Below are the code and all the weights of a small trained network. Each question names an input and a class and asks about switching units off, where a switched-off unit gives its printed mean instead of its output.

import numpy as np


def w(rows, s, z=0):
    codes = np.array(rows[::2]) - 128.0
    scale = np.full(codes.shape[1], s)
    scale[-1] = z or s
    return codes * scale


def norm(h):
    return h / np.sqrt((h * h).mean(-1, keepdims=True) + 1e-5)


def f(y):
    return y / 2 * (1 + np.tanh(0.7978845608 * (y + 0.044715 * y**3)))


def log_softmax(a):
    a = a - a.max(-1, keepdims=True)
    return a - np.log(np.exp(a).sum(-1, keepdims=True))


def net(x, mask):
    res = np.array(x, float).reshape(1, 6) / 4 @ E
    u = 0
    for l in range(2):
        y = f(norm(res) @ A[l][:, :-1].T + A[l][:, -1])
        res = res + np.where(mask[u : u + 3], y, B[l][:, -1]) @ B[l][:, :-1]
        u += 3
    return log_softmax(norm(res)[-1] @ U[:, :-1].T + U[:, -1])


A, B = {}, {}
E = w([
[58,90,248,70,89,123,124],'x0',
[198,147,112,139,127,137,61],'x1',
[160,141,109,172,50,111,173],'x2',
[76,123,126,94,41,148,94],'x3',
[92,105,118,154,101,48,112],'x4',
[116,241,114,185,159,119,123],'x5',
],0.011)
A[0] = w([
[120,73,77,209,157,23,255,22],'0.n0',
[128,134,81,160,68,131,190,2],'0.n1',
[229,33,187,84,56,192,245,51],'0.n2',
],0.016,0.0076)
B[0] = w([
[143,182,5,134,77,129,48,202],'0.n0',
[179,121,255,72,206,171,100,152],'0.n1',
[138,58,196,90,74,156,42,252],'0.n2',
],0.0082,0.011)
A[1] = w([
[2,147,199,167,87,92,192,25],'1.n0',
[131,172,178,211,71,38,80,3],'1.n1',
[167,77,168,121,112,151,237,77],'1.n2',
],0.021,0.0066)
B[1] = w([
[82,207,65,54,100,33,208,254],'1.n0',
[203,61,2,150,111,178,100,219],'1.n1',
[125,63,192,241,158,166,68,157],'1.n2',
],0.0083,0.008)
U = w([
[122,157,174,161,88,155,209,1],'0',
[30,165,143,59,91,60,199,79],'1',
[171,195,145,198,250,179,172,116],'2',
[197,131,23,160,87,127,76,165],'3',
[107,63,231,93,100,164,79,219],'4',
],0.013,0.0079)

Each question gives the input, the list of numbers given to net, and the class t.
The units are the neurons (one row each of A and B). Each row of codes is followed by its name. A weight is (code - 128) times the scale printed after its matrix; where a second scale follows, it is the last column's (A, B and U).
mask holds one flag per neuron, layer by layer. A switched-off neuron (its flag False) gives its mean, the last column of its row in B, instead of its output. The means were averaged over made-up inputs and are rounded, as every weight is.
A unit's drop is (log p(t) with every unit on - log p(t) with that unit switched off) / (log p(t) with every unit on - log p(t) with every unit switched off).
The circuit of an input: a set's keep is (log p(t) with only the set's units on - log p(t) with every unit switched off) / (log p(t) with every unit on - log p(t) with every unit switched off). Starting from all 6 units, units are removed one at a time, each time the one whose removal leaves the highest keep (on an exact tie, the one counted first), for as long as the keep stays at least 0.8.
units of the circuit, in order: the units of the circuit, biggest drop first
unit that matters most: the unit with the biggest drop
top k neurons: the k neurons with the biggest drops, biggest first
top k neurons in layer l: the k neurons of layer l with the biggest drops, biggest first
drop of u: that unit's drop, to one decimal
input [7,4,-7,-3,8,8], class 3: units of the circuit, in order => [1.n1]
input [8,2,2,2,-6,5], class 1: units of the circuit, in order => [1.n0 0.n2]
input [8,-1,7,-6,4,7], class 3: top 2 neurons => [1.n1 0.n0]
input [-2,8,-8,2,-1,1], class 2: units of the circuit, in order => [0.n2 0.n0 1.n1]
input [1,-1,8,-3,-5,5], class 2: top 3 neurons => [0.n1 0.n2 1.n0]
input [8,6,2,2,-2,3], class 1: top 3 neurons => [0.n0 0.n2 1.n0]
input [2,-6,0,0,-8,8], class 1: units of the circuit, in order => [1.n0 0.n0]
input [8,-6,4,6,-5,2], class 1: top 2 neurons => [1.n0 0.n1]
input [-5,-7,4,7,-7,4], class 2: units of the circuit, in order => [0.n2 0.n1]
input [8,8,4,3,-4,5], class 3: top 2 neurons => [1.n1 0.n2]
input [3,1,2,-3,-3,3], class 2: top 2 neurons => [0.n0 0.n2]
input [-4,-3,7,2,3,-8], class 4: top 3 neurons => [0.n2 0.n1 1.n1]
input [7,-2,-4,4,0,-1], class 1: top 2 neurons => [1.n0 0.n2]
input [-2,0,6,3,2,-3], class 4: units of the circuit, in order => [0.n1]
input [8,-8,3,7,-3,0], class 1: top 2 neurons => [1.n0 0.n1]
input [7,3,1,5,8,0], class 1: top 3 neurons => [1.n0 0.n0 0.n2]
input [-6,-1,-3,2,-7,-6], class 4: top 2 neurons in layer 0 => [0.n0 0.n2]
input [6,0,-7,-2,3,-1], class 1: top 2 neurons => [0.n2 1.n0]
input [3,-3,7,-2,-6,3], class 4: drop of 0.n0 => 0.0
input [2,-7,-3,-3,-4,8], class 1: drop of 1.n0 => 0.4
input [2,2,4,0,-4,2], class 4: unit that matters most => 0.n0
input [2,-7,2,-5,-2,0], class 3: drop of 0.n0 => 1.5
input [5,0,5,8,-7,7], class 1: top 2 neurons => [1.n0 0.n0]
